Below is a small trained network, with its code and all its weights. Each question gives an input and a class and asks what happens when units are switched off, that is, made to give their printed mean instead of their output.

import numpy as np


def w(rows, s, z=0):
    codes = np.array(rows[::2]) - 128.0
    scale = np.full(codes.shape[1], s)
    scale[-1] = z or s
    return codes * scale


def norm(h):
    return h / np.sqrt((h * h).mean(-1, keepdims=True) + 1e-5)


def f(y):
    return np.maximum(y, 0)


def log_softmax(a):
    a = a - a.max(-1, keepdims=True)
    return a - np.log(np.exp(a).sum(-1, keepdims=True))


def net(x, mask):
    res = np.array(x, float).reshape(1, 5) / 4 @ E
    u = 0
    for l in range(3):
        y = f(norm(res) @ A[l][:, :-1].T + A[l][:, -1])
        res = res + np.where(mask[u : u + 4], y, B[l][:, -1]) @ B[l][:, :-1]
        u += 4
    return log_softmax(norm(res)[-1] @ U[:, :-1].T + U[:, -1])


A, B = {}, {}
E = w([
[113,168,75,182,100,209,73,118],'x0',
[150,154,120,83,146,171,168,66],'x1',
[242,77,176,212,118,191,201,117],'x2',
[116,92,149,75,89,227,102,170],'x3',
[142,254,192,112,58,116,145,116],'x4',
],0.0074)
A[0] = w([
[145,94,179,112,86,89,88,184,124],'0.n1',
[79,100,192,73,143,101,165,148,70],'0.n2',
[106,72,166,2,32,231,97,228,66],'0.n3',
[125,60,222,52,135,50,165,143,3],'0.n4',
],0.0077,0.005)
B[0] = w([
[112,157,152,142,74,142,164,156,178],'0.n1',
[138,218,56,131,142,105,85,141,171],'0.n2',
[67,98,183,152,214,137,160,90,253],'0.n3',
[224,126,128,116,174,197,8,119,189],'0.n4',
],0.012,0.0055)
A[1] = w([
[137,42,87,107,102,130,103,114,1],'1.n1',
[124,175,92,202,186,33,126,90,78],'1.n2',
[80,117,137,154,124,82,72,225,131],'1.n3',
[116,143,52,1,167,164,165,40,160],'1.n4',
],0.009,0.0035)
B[1] = w([
[93,86,38,77,93,126,108,117,151],'1.n1',
[64,116,170,73,212,228,152,162,249],'1.n2',
[139,182,140,249,116,64,167,124,220],'1.n3',
[148,170,125,235,104,51,158,195,254],'1.n4',
],0.012,0.0051)
A[2] = w([
[120,87,154,254,101,137,159,117,252],'2.n1',
[64,171,46,177,92,170,67,93,167],'2.n2',
[80,255,207,75,16,76,168,138,224],'2.n3',
[61,54,16,141,169,32,129,145,145],'2.n4',
],0.0091,0.0026)
B[2] = w([
[189,174,101,63,122,21,153,182,247],'2.n1',
[209,182,165,96,197,165,37,126,170],'2.n2',
[109,17,114,92,58,177,117,139,202],'2.n3',
[110,46,179,47,1,228,134,109,196],'2.n4',
],0.0091,0.011)
U = w([
[138,142,137,74,129,119,150,183,254],'0',
[55,142,192,109,246,187,215,119,85],'1',
[130,77,116,53,52,179,144,127,144],'2',
[189,191,136,104,192,139,20,122,154],'3',
[121,166,125,200,88,39,187,176,97],'4',
[94,162,101,112,151,72,149,79,72],'5',
[84,160,47,145,131,73,102,45,25],'6',
],0.012,0.006)

Each question gives the input, the list of numbers given to net, and the class t.
The units are the neurons (one row each of A and B). Each row of codes is followed by its name. A weight is (code - 128) times the scale printed after its matrix; where a second scale follows, it is the last column's (A, B and U).
mask holds one flag per neuron, layer by layer. A switched-off neuron (its flag False) gives its mean, the last column of its row in B, instead of its output. The means were averaged over made-up inputs and are rounded, as every weight is.
A unit's drop is (log p(t) with every unit on - log p(t) with that unit switched off) / (log p(t) with every unit on - log p(t) with every unit switched off).
The circuit of an input: a set's keep is (log p(t) with only the set's units on - log p(t) with every unit switched off) / (log p(t) with every unit on - log p(t) with every unit switched off). Starting from all 12 units, units are removed one at a time, each time the one whose removal leaves the highest keep (on an exact tie, the one counted first), for as long as the keep stays at least 0.8.
units of the circuit, in order: the units of the circuit, biggest drop first
unit that matters most: the unit with the biggest drop
top k neurons: the k neurons with the biggest drops, biggest first
k most important neurons of layer l: the k neurons of layer l with the biggest drops, biggest first
input [-8,-6,-4,-1,6], class 3: top 2 neurons => (0.n4; 0.n2)
input [1,7,-6,7,3], class 1: top 2 neurons => (0.n3; 1.n3)
input [-6,-2,-2,3,4], class 3: units of the circuit, in order => (0.n4)
input [-8,-8,7,-3,-8], class 2: top 3 neurons => (2.n4; 1.n1; 1.n4)
input [4,6,4,-2,2], class 4: units of the circuit, in order => (2.n4; 1.n2)
input [-4,4,-6,4,7], class 2: top 3 neurons => (2.n3; 1.n3; 2.n1)
input [-2,4,3,-2,-3], class 4: units of the circuit, in order => (1.n4; 2.n2)
input [8,4,5,-2,-5], class 3: units of the circuit, in order => (2.n2; 2.n4)
input [1,3,-3,-1,-8], class 2: top 2 neurons => (2.n4; 1.n1)
input [8,-4,-1,3,0], class 3: top 2 neurons => (2.n2; 1.n4)
input [-7,7,-3,-4,-5], class 3: top 3 neurons => (0.n4; 0.n2; 0.n3)
input [0,7,6,4,4], class 4: units of the circuit, in order => (1.n2; 2.n4)
input [2,4,-6,7,4], class 1: top 3 neurons => (0.n3; 1.n3; 2.n4)
input [-2,0,-2,-2,-5], class 2: top 2 neurons => (2.n4; 0.n3)
input [7,2,-3,5,0], class 3: units of the circuit, in order => (2.n2)
input [8,-6,-2,5,6], class 3: top 3 neurons => (2.n2; 1.n4; 2.n4)
input [-4,-4,-5,3,7], class 2: 2 most important neurons of layer 2 => (2.n3; 2.n1)
input [1,-1,6,-4,7], class 2: units of the circuit, in order => (2.n3; 1.n4)
input [0,6,2,4,-3], class 4: 2 most important neurons of layer 1 => (1.n4; 1.n2)
input [-2,-1,-2,6,1], class 1: unit that matters most => 0.n3
